Here is a tiny trained network, its code and every weight. The questions are about switching its units off for an input and a target symbol, where a switched-off unit gives its printed mean instead of its output.

import numpy as np


def w(rows, s, z=0):
    codes = np.array(rows[::2]) - 128.0
    scale = np.full(codes.shape[1], s)
    scale[-1] = z or s
    return codes * scale


def norm(h):
    return h / np.sqrt((h * h).mean(-1, keepdims=True) + 1e-5)


def f(y):
    return np.maximum(y, 0)


def softmax(a):
    e = np.exp(a - a.max(-1, keepdims=True))
    return e / e.sum(-1, keepdims=True)


def log_softmax(a):
    a = a - a.max(-1, keepdims=True)
    return a - np.log(np.exp(a).sum(-1, keepdims=True))


def net(x, mask):
    ids = ['ΘΞΣαβζμ'.index(c) for c in x.split()]
    T = len(ids)
    res = E[ids] + P[:T]
    r = norm(res)
    for j in range(2):
        rows = slice(3 * j, 3 * j + 3)
        q, k, v = (r @ M[0][rows].T for M in (Q, K, V))
        z = softmax(np.where(np.tri(T) > 0, q @ k.T / 3**0.5, -1e9)) @ v
        o = O[0][rows]
        res = res + np.where(mask[j], z, o[:, -1]) @ o[:, :-1]
    y = f(norm(res) @ A[0][:, :-1].T + A[0][:, -1])
    res = res + np.where(mask[2:6], y, B[0][:, -1]) @ B[0][:, :-1]
    return log_softmax(norm(res)[-1] @ U[:, :-1].T + U[:, -1])


Q, K, V, O, A, B = {}, {}, {}, {}, {}, {}
E = w([
[178,140,123],'Θ',
[143,145,140],'Ξ',
[155,144,142],'Σ',
[53,253,24],'α',
[174,156,161],'β',
[53,95,77],'ζ',
[69,128,177],'μ',
],0.012)
P = w([
[146,254,89],'0',
[127,237,112],'1',
[111,229,125],'2',
[122,209,130],'3',
[130,193,130],'4',
[135,180,139],'5',
[140,168,142],'6',
[135,158,150],'7',
[139,145,150],'8',
[134,132,153],'9',
[140,125,153],'10',
[145,115,162],'11',
[142,111,163],'12',
[141,106,168],'13',
],0.0078)
Q[0] = w([
[108,131,72],'head 1',
[246,183,154],'head 1',
[41,91,92],'head 1',
[147,162,142],'head 2',
[34,157,140],'head 2',
[113,156,88],'head 2',
],0.012)
K[0] = w([
[104,223,150],'head 1',
[141,19,183],'head 1',
[150,248,62],'head 1',
[93,124,101],'head 2',
[91,62,249],'head 2',
[158,100,206],'head 2',
],0.011)
V[0] = w([
[146,137,233],'head 1',
[185,255,69],'head 1',
[47,147,139],'head 1',
[132,146,92],'head 2',
[207,123,40],'head 2',
[136,126,162],'head 2',
],0.0071)
O[0] = w([
[195,252,205,148],'head 1',
[194,12,197,255],'head 1',
[19,120,182,152],'head 1',
[89,53,62,145],'head 2',
[242,125,9,106],'head 2',
[72,229,143,128],'head 2',
],0.0038,0.0068)
A[0] = w([
[114,156,208,71],'neuron 1',
[87,198,158,105],'neuron 2',
[180,90,179,72],'neuron 3',
[255,203,88,2],'neuron 4',
],0.0086,0.0042)
B[0] = w([
[95,29,81,197],'neuron 1',
[137,3,149,197],'neuron 2',
[196,126,10,178],'neuron 3',
[16,47,159,252],'neuron 4',
],0.005,0.0047)
U = w([
[153,123,124,254],'Θ',
[136,95,145,207],'Ξ',
[185,98,153,49],'Σ',
[150,177,95,162],'α',
[208,195,191,119],'β',
[64,24,40,30],'ζ',
[58,144,246,82],'μ',
],0.011,0.0075)

Each question gives the input, a string of symbols that net reads in full, and the target symbol t.
The units are the heads (3 rows each of Q, K, V and O) and the neurons (one row each of A and B). Each row of codes is followed by its name. A weight is (code - 128) times the scale printed after its matrix; where a second scale follows, it is the last column's (O, A, B and U).
mask holds one flag per unit, heads first, then neurons. A switched-off unit (its flag False) gives its mean, the last column of its rows in O or B, instead of its output. The means were averaged over made-up inputs and are rounded, as every weight is.
A unit's drop is (log p(t) with every unit on - log p(t) with that unit switched off) / (log p(t) with every unit on - log p(t) with every unit switched off).
The circuit of an input: a set's keep is (log p(t) with only the set's units on - log p(t) with every unit switched off) / (log p(t) with every unit on - log p(t) with every unit switched off). Starting from all 6 units, units are removed one at a time, each time the one whose removal leaves the highest keep (on an exact tie, the one counted first), for as long as the keep stays at least 0.8.
circuit, biggest first: the units of the circuit, biggest drop first
top k neurons: the k neurons with the biggest drops, biggest first
heads that matter: for each layer, one digit per head in row order, 1 if its drop is at least 0.15 and else 0, layers parted by /
drop of u: that unit's drop, to one decimal
input Ξ α Θ β μ μ Θ Θ ζ Θ μ μ β, target μ: circuit, biggest first -> [head 1]
input ζ Θ ζ α μ ζ Θ ζ α Ξ, target ζ: circuit, biggest first -> [head 1; neuron 1]
input Θ β β Θ Σ Θ Σ Θ Θ μ μ Θ α, target μ: top 2 neurons -> [neuron 3; neuron 2]
input μ μ Ξ Σ μ μ Θ, target μ: circuit, biggest first -> [head 1; neuron 4]
input μ Ξ Ξ μ ζ, target μ: top 2 neurons -> [neuron 3; neuron 1]
input Θ Θ β ζ ζ Σ, target ζ: circuit, biggest first -> [head 1; head 2]
input Θ ζ ζ Ξ, target ζ: heads that matter -> 10
input α Θ ζ Θ β Θ μ α Θ μ β, target μ: heads that matter -> 10
input Ξ μ Θ β μ Σ Σ Θ μ Σ Θ μ μ Θ, target μ: drop of neuron 4 -> 0.8
input ζ ζ Σ ζ Θ, target ζ: drop of head 1 -> 0.5
input μ Θ Σ α ζ ζ ζ Θ, target ζ: drop of head 1 -> 0.9
input Σ μ β Σ Σ ζ μ ζ μ μ Ξ μ Θ α, target μ: drop of neuron 4 -> 0.0
